Below is a small trained network, with its code and all its weights. Each question gives an input and a class and asks what happens when units are switched off, that is, made to give their printed mean instead of their output.

import numpy as np


def w(rows, s, z=0):
    codes = np.array(rows[::2]) - 128.0
    scale = np.full(codes.shape[1], s)
    scale[-1] = z or s
    return codes * scale


def norm(h):
    return h / np.sqrt((h * h).mean(-1, keepdims=True) + 1e-5)


def f(y):
    return np.maximum(y, 0)


def log_softmax(a):
    a = a - a.max(-1, keepdims=True)
    return a - np.log(np.exp(a).sum(-1, keepdims=True))


def net(x, mask):
    res = np.array(x, float).reshape(1, 2) / 4 @ E
    u = 0
    for l in range(4):
        y = f(norm(res) @ A[l][:, :-1].T + A[l][:, -1])
        res = res + np.where(mask[u : u + 3], y, B[l][:, -1]) @ B[l][:, :-1]
        u += 3
    return log_softmax(norm(res)[-1] @ U[:, :-1].T + U[:, -1])


A, B = {}, {}
E = w([
[176,3,127,108,156,5,129,173,114,147,22],'x0',
[193,212,231,96,169,202,37,15,60,203,139],'x1',
],0.005)
A[0] = w([
[100,74,122,160,165,158,151,124,137,153,64,2],'L0N1',
[183,146,191,112,147,186,1,35,43,141,177,24],'L0N2',
[135,131,125,134,105,123,186,134,157,168,98,7],'L0N3',
],0.0053,0.0018)
B[0] = w([
[47,164,110,170,157,137,141,126,176,119,118,145],'L0N1',
[41,128,111,254,234,100,64,43,82,85,231,255],'L0N2',
[135,78,72,141,161,62,252,96,70,227,169,136],'L0N3',
],0.0066,0.0086)
A[1] = w([
[127,177,127,70,60,155,171,115,166,118,205,254],'L1N1',
[113,159,186,99,149,172,94,115,98,109,194,108],'L1N2',
[184,132,199,2,102,122,77,116,109,192,45,62],'L1N3',
],0.0067,0.00047)
B[1] = w([
[143,157,54,102,94,184,177,196,72,161,156,190],'L1N1',
[179,13,103,129,195,11,91,148,111,84,86,254],'L1N2',
[188,189,175,3,115,170,120,167,147,133,170,148],'L1N3',
],0.0068,0.005)
A[2] = w([
[83,12,114,133,97,40,138,127,151,113,75,79],'L2N1',
[109,254,188,165,215,219,76,36,108,116,205,254],'L2N2',
[114,127,116,143,53,138,128,111,89,71,126,102],'L2N3',
],0.0049,0.002)
B[2] = w([
[115,188,157,157,199,106,2,48,79,128,141,216],'L2N1',
[75,108,126,173,167,25,88,101,100,79,77,254],'L2N2',
[150,107,147,51,76,161,149,120,105,36,149,139],'L2N3',
],0.008,0.0075)
A[3] = w([
[183,121,132,164,127,181,166,96,156,138,107,30],'L3N1',
[180,146,141,194,171,95,36,14,3,157,89,254],'L3N2',
[131,141,58,128,120,188,237,201,120,177,157,74],'L3N3',
],0.0041,0.00058)
B[3] = w([
[122,167,175,123,139,215,77,128,122,98,110,128],'L3N1',
[107,91,93,191,97,115,160,139,109,84,141,252],'L3N2',
[90,113,157,138,2,164,200,117,96,208,161,152],'L3N3',
],0.0085,0.012)
U = w([
[101,143,88,96,2,230,219,167,114,128,183,173],'0',
[91,87,105,237,160,75,76,108,86,62,141,205],'1',
[158,157,158,146,130,214,142,114,215,144,106,2],'2',
[202,136,181,11,123,154,96,162,152,135,106,70],'3',
],0.0083,0.0026)

Each question gives the input, the list of numbers given to net, and the class t.
The units are the neurons (one row each of A and B). Each row of codes is followed by its name. A weight is (code - 128) times the scale printed after its matrix; where a second scale follows, it is the last column's (A, B and U).
mask holds one flag per neuron, layer by layer. A switched-off neuron (its flag False) gives its mean, the last column of its row in B, instead of its output. The means were averaged over made-up inputs and are rounded, as every weight is.
A unit's drop is (log p(t) with every unit on - log p(t) with that unit switched off) / (log p(t) with every unit on - log p(t) with every unit switched off).
The circuit of an input: a set's keep is (log p(t) with only the set's units on - log p(t) with every unit switched off) / (log p(t) with every unit on - log p(t) with every unit switched off). Starting from all 12 units, units are removed one at a time, each time the one whose removal leaves the highest keep (on an exact tie, the one counted first), for as long as the keep stays at least 0.8.
units of the circuit, in order: the units of the circuit, biggest drop first
k most important neurons: the k neurons with the biggest drops, biggest first
top k neurons in layer l: the k neurons of layer l with the biggest drops, biggest first
drop of u: that unit's drop, to one decimal
input [-3,-8], class 0: units of the circuit, in order : (L0N2 L1N2 L2N2)
input [-7,-2], class 0: units of the circuit, in order : (L0N2 L1N1)
input [6,2], class 3: units of the circuit, in order : (L0N2 L1N3)
input [-2,-8], class 0: units of the circuit, in order : (L1N2 L0N2 L2N2)
input [-6,-1], class 0: top 2 neurons in layer 2 : (L2N1 L2N2)
input [-3,-4], class 0: most important neuron : (L0N2)
input [-2,-7], class 0: 2 most important neurons : (L1N2 L0N2)
input [6,1], class 3: 2 most important neurons : (L0N2 L1N3)
input [5,2], class 3: drop of L2N1 : 0.2
input [-3,-5], class 0: drop of L0N2 : 1.0
input [-6,-8], class 0: drop of L0N2 : 0.2
input [-2,-4], class 0: drop of L0N3 : 0.0
